Here is a tiny trained network, its code and every weight. The questions are about switching its units off for an input and a class, where a switched-off unit gives its printed mean instead of its output.

import numpy as np


def w(rows, s, z=0):
    codes = np.array(rows[::2]) - 128.0
    scale = np.full(codes.shape[1], s)
    scale[-1] = z or s
    return codes * scale


def f(y):
    return np.maximum(y, 0)


def log_softmax(a):
    a = a - a.max(-1, keepdims=True)
    return a - np.log(np.exp(a).sum(-1, keepdims=True))


def net(x, mask):
    res = np.array(x, float).reshape(1, 6) / 4 @ E
    y = f(res @ A[0][:, :-1].T + A[0][:, -1])
    res = res + np.where(mask, y, B[0][:, -1]) @ B[0][:, :-1]
    return log_softmax(res[-1] @ U[:, :-1].T + U[:, -1])


A, B = {}, {}
E = w([
[43,111,210,188,85,158],'x0',
[13,140,125,84,91,41],'x1',
[107,71,183,212,165,30],'x2',
[104,255,140,187,135,81],'x3',
[144,182,247,73,142,75],'x4',
[98,30,128,90,17,124],'x5',
],0.0087)
A[0] = w([
[117,177,153,155,180,112,81],'neuron 0',
[82,149,160,151,54,91,121],'neuron 1',
[170,56,111,89,75,152,60],'neuron 2',
[213,118,98,218,143,165,131],'neuron 3',
[138,188,116,103,170,59,220],'neuron 4',
[172,131,94,119,193,76,202],'neuron 5',
[176,102,202,104,163,153,62],'neuron 6',
[103,233,144,180,196,94,157],'neuron 7',
[57,70,151,254,116,78,139],'neuron 8',
[204,162,103,131,120,129,3],'neuron 9',
[61,143,44,123,116,147,151],'neuron 10',
[68,149,156,157,22,91,128],'neuron 11',
[49,62,183,196,141,102,196],'neuron 12',
[140,120,65,85,116,57,158],'neuron 13',
[35,166,188,112,51,111,145],'neuron 14',
[46,162,52,176,87,171,199],'neuron 15',
[167,110,158,143,140,96,128],'neuron 16',
[86,66,67,126,74,87,127],'neuron 17',
[73,117,34,140,115,142,190],'neuron 18',
[185,188,184,124,153,150,40],'neuron 19',
[165,209,163,145,209,96,39],'neuron 20',
[69,74,154,189,116,99,71],'neuron 21',
],0.011,0.0034)
B[0] = w([
[104,149,143,136,152,114,192],'neuron 0',
[60,73,141,130,85,98,195],'neuron 1',
[71,155,167,141,166,213,200],'neuron 2',
[173,171,38,172,50,111,216],'neuron 3',
[112,150,120,203,165,2,212],'neuron 4',
[148,113,142,119,72,64,199],'neuron 5',
[143,196,62,124,134,141,175],'neuron 6',
[67,213,180,226,185,203,251],'neuron 7',
[149,215,108,223,142,150,242],'neuron 8',
[119,206,107,174,131,127,168],'neuron 9',
[171,142,123,111,175,112,180],'neuron 10',
[87,74,186,133,102,42,210],'neuron 11',
[148,201,112,217,115,172,232],'neuron 12',
[165,114,160,107,162,91,180],'neuron 13',
[130,83,129,151,59,98,224],'neuron 14',
[198,141,119,171,161,69,198],'neuron 15',
[153,171,86,137,169,68,164],'neuron 16',
[86,74,216,89,186,182,203],'neuron 17',
[202,123,132,108,188,174,193],'neuron 18',
[89,104,170,108,130,155,196],'neuron 19',
[94,118,171,145,165,87,230],'neuron 20',
[123,188,109,253,114,126,196],'neuron 21',
],0.0096,0.013)
U = w([
[246,180,65,174,143,120,196],'0',
[115,184,89,101,143,162,2],'1',
[156,73,148,73,118,29,74],'2',
[145,84,162,40,179,185,132],'3',
[86,169,163,188,157,117,154],'4',
[91,90,149,147,35,127,134],'5',
],0.013,0.004)

Each question gives the input, the list of numbers given to net, and the class t.
The units are the neurons (one row each of A and B). Each row of codes is followed by its name. A weight is (code - 128) times the scale printed after its matrix; where a second scale follows, it is the last column's (A, B and U).
mask holds one flag per neuron, in row order. A switched-off neuron (its flag False) gives its mean, the last column of its row in B, instead of its output. The means were averaged over made-up inputs and are rounded, as every weight is.
A unit's drop is (log p(t) with every unit on - log p(t) with that unit switched off) / (log p(t) with every unit on - log p(t) with every unit switched off).
The circuit of an input: a set's keep is (log p(t) with only the set's units on - log p(t) with every unit switched off) / (log p(t) with every unit on - log p(t) with every unit switched off). Starting from the 12 units with the biggest drops (on a tie, the unit counted first), units are removed one at a time, each time the one whose removal leaves the highest keep (on an exact tie, the one counted first), for as long as the keep stays at least 0.8.
units of the circuit, in order: the units of the circuit, biggest drop first
unit that matters most: the unit with the biggest drop
k most important neurons: the k neurons with the biggest drops, biggest first
drop when u is switched off: that unit's drop, to one decimal
input [-1,2,-5,-1,-3,-1], class 0: unit that matters most	neuron 15
input [8,-3,-4,5,-5,4], class 0: units of the circuit, in order	neuron 15; neuron 7
input [-2,6,-8,-7,8,-1], class 2: units of the circuit, in order	neuron 7; neuron 8
input [6,8,1,-7,4,-3], class 5: units of the circuit, in order	neuron 14; neuron 7
input [-8,8,-7,-4,3,-5], class 2: units of the circuit, in order	neuron 8; neuron 12; neuron 7
input [4,-7,3,-1,-1,7], class 0: 2 most important neurons	neuron 7; neuron 20
input [7,7,-3,-7,8,-6], class 5: 2 most important neurons	neuron 14; neuron 8
input [-4,-6,-3,7,-3,-6], class 4: 3 most important neurons	neuron 7; neuron 20; neuron 19
input [7,6,-5,2,8,-2], class 5: 4 most important neurons	neuron 14; neuron 1; neuron 8; neuron 11
input [8,-1,-1,2,-1,8], class 5: 4 most important neurons	neuron 14; neuron 7; neuron 1; neuron 11
input [-2,-2,0,-7,0,2], class 3: drop when neuron 0 is switched off	0.0
input [-4,2,0,-6,2,-4], class 2: drop when neuron 7 is switched off	0.2
input [5,1,-6,-5,6,-2], class 5: drop when neuron 18 is switched off	0.1
input [3,3,-7,0,-1,2], class 2: unit that matters most	neuron 7
